Below is a small trained network, with its code and all its weights. Each question gives an input and a target symbol and asks what happens when units are switched off, that is, made to give their printed mean instead of their output.

import numpy as np


def w(rows, s, z=0):
    codes = np.array(rows[::2]) - 128.0
    scale = np.full(codes.shape[1], s)
    scale[-1] = z or s
    return codes * scale


def norm(h):
    return h / np.sqrt((h * h).mean(-1, keepdims=True) + 1e-5)


def f(y):
    return y / 2 * (1 + np.tanh(0.7978845608 * (y + 0.044715 * y**3)))


def softmax(a):
    e = np.exp(a - a.max(-1, keepdims=True))
    return e / e.sum(-1, keepdims=True)


def log_softmax(a):
    a = a - a.max(-1, keepdims=True)
    return a - np.log(np.exp(a).sum(-1, keepdims=True))


def net(x, mask):
    ids = ['αγζηθλμω'.index(c) for c in x.split()]
    T = len(ids)
    res = E[ids] + P[:T]
    r = norm(res)
    for j in range(2):
        rows = slice(3 * j, 3 * j + 3)
        q, k, v = (r @ M[0][rows].T for M in (Q, K, V))
        z = softmax(np.where(np.tri(T) > 0, q @ k.T / 3**0.5, -1e9)) @ v
        o = O[0][rows]
        res = res + np.where(mask[j], z, o[:, -1]) @ o[:, :-1]
    y = f(norm(res) @ A[0][:, :-1].T + A[0][:, -1])
    res = res + np.where(mask[2:10], y, B[0][:, -1]) @ B[0][:, :-1]
    return log_softmax(norm(res)[-1] @ U[:, :-1].T + U[:, -1])


Q, K, V, O, A, B = {}, {}, {}, {}, {}, {}
E = w([
[159,148,92,154],'α',
[153,29,115,93],'γ',
[70,62,168,104],'ζ',
[28,143,118,158],'η',
[12,69,8,204],'θ',
[62,102,112,76],'λ',
[131,106,157,42],'μ',
[87,79,160,80],'ω',
],0.018)
P = w([
[239,92,155,254],'0',
[110,89,121,122],'1',
[107,101,117,111],'2',
[93,115,108,102],'3',
[60,113,125,126],'4',
[74,114,139,119],'5',
],0.0077)
Q[0] = w([
[147,124,164,153],'H0',
[121,57,162,120],'H0',
[116,151,139,192],'H0',
[126,105,110,93],'H1',
[252,144,90,101],'H1',
[170,123,80,161],'H1',
],0.014)
K[0] = w([
[207,124,72,1],'H0',
[247,148,197,92],'H0',
[129,189,51,4],'H0',
[102,139,115,250],'H1',
[151,195,178,132],'H1',
[123,199,92,248],'H1',
],0.0089)
V[0] = w([
[149,166,138,62],'H0',
[130,208,126,129],'H0',
[137,67,103,19],'H0',
[158,95,85,170],'H1',
[165,214,223,126],'H1',
[124,100,118,249],'H1',
],0.012)
O[0] = w([
[167,133,100,55,53],'H0',
[145,1,137,85,60],'H0',
[108,111,120,20,125],'H0',
[31,139,114,120,158],'H1',
[109,214,219,82,2],'H1',
[142,180,84,59,188],'H1',
],0.0076,0.0097)
A[0] = w([
[178,160,56,168,252],'N0',
[62,130,165,98,113],'N1',
[22,126,140,143,54],'N2',
[134,133,127,205,149],'N3',
[152,179,230,135,178],'N4',
[65,137,106,132,116],'N5',
[4,143,110,116,203],'N6',
[171,162,103,193,144],'N7',
],0.011,0.0032)
B[0] = w([
[162,165,223,53,180],'N0',
[111,160,155,167,146],'N1',
[134,105,137,147,191],'N2',
[73,142,64,99,163],'N3',
[169,80,1,147,129],'N4',
[163,132,163,145,180],'N5',
[176,166,206,90,246],'N6',
[36,84,106,47,147],'N7',
],0.0088,0.012)
U = w([
[97,96,42,197,252],'α',
[157,164,164,129,41],'γ',
[60,245,164,198,102],'ζ',
[154,72,128,187,128],'η',
[132,110,147,142,65],'θ',
[176,56,80,53,165],'λ',
[71,182,104,28,125],'μ',
[215,193,162,212,191],'ω',
],0.012,0.003)

Each question gives the input, a string of symbols that net reads in full, and the target symbol t.
The units are the heads (3 rows each of Q, K, V and O) and the neurons (one row each of A and B). Each row of codes is followed by its name. A weight is (code - 128) times the scale printed after its matrix; where a second scale follows, it is the last column's (O, A, B and U).
mask holds one flag per unit, heads first, then neurons. A switched-off unit (its flag False) gives its mean, the last column of its rows in O or B, instead of its output. The means were averaged over made-up inputs and are rounded, as every weight is.
A unit's drop is (log p(t) with every unit on - log p(t) with that unit switched off) / (log p(t) with every unit on - log p(t) with every unit switched off).
The circuit of an input: a set's keep is (log p(t) with only the set's units on - log p(t) with every unit switched off) / (log p(t) with every unit on - log p(t) with every unit switched off). Starting from all 10 units, units are removed one at a time, each time the one whose removal leaves the highest keep (on an exact tie, the one counted first), for as long as the keep stays at least 0.8.
circuit, biggest first: the units of the circuit, biggest drop first
most important unit: the unit with the biggest drop
k most important neurons: the k neurons with the biggest drops, biggest first
which heads matter: for each layer, one digit per head in row order, 1 if its drop is at least 0.15 and else 0, layers parted by /
drop of u: that unit's drop, to one decimal
input α ζ ζ λ μ, target η: which heads matter : 01
input η α ζ ζ, target η: which heads matter : 01
input μ λ λ, target λ: circuit, biggest first : [H0, H1]
input η ζ η α ζ μ, target α: circuit, biggest first : [H1, N6, H0, N0]
input α η λ ζ ζ λ, target η: which heads matter : 01
input α α λ ω, target α: circuit, biggest first : [H1, N6, N0]
input η θ α α, target μ: which heads matter : 00
input α ω γ λ γ, target α: circuit, biggest first : [N6, H0]
input α ω ω ζ α λ, target η: most important unit : H1
input λ η μ ζ, target λ: 3 most important neurons : [N0, N3, N7]
input ζ α η ζ, target ζ: which heads matter : 10
input η η η α α λ, target α: circuit, biggest first : [H0, N0]
input η η μ γ μ, target α: circuit, biggest first : [H1, H0, N6, N0]
input η η η λ ω, target η: which heads matter : 01
input ζ ω λ μ, target ω: which heads matter : 11
input ω α λ ω, target ω: most important unit : H0
input α γ μ, target η: circuit, biggest first : [H1, H0, N6]
input α μ ω, target α: 3 most important neurons : [N6, N0, N5]
input α λ θ ζ, target α: 2 most important neurons : [N6, N0]
input η ω α ω, target η: most important neuron : [N7]
input η α λ, target α: drop of H0 : 0.9
input θ ζ α, target μ: drop of N2 : 0.0
input ζ α ζ μ, target ω: drop of H1 : 0.2
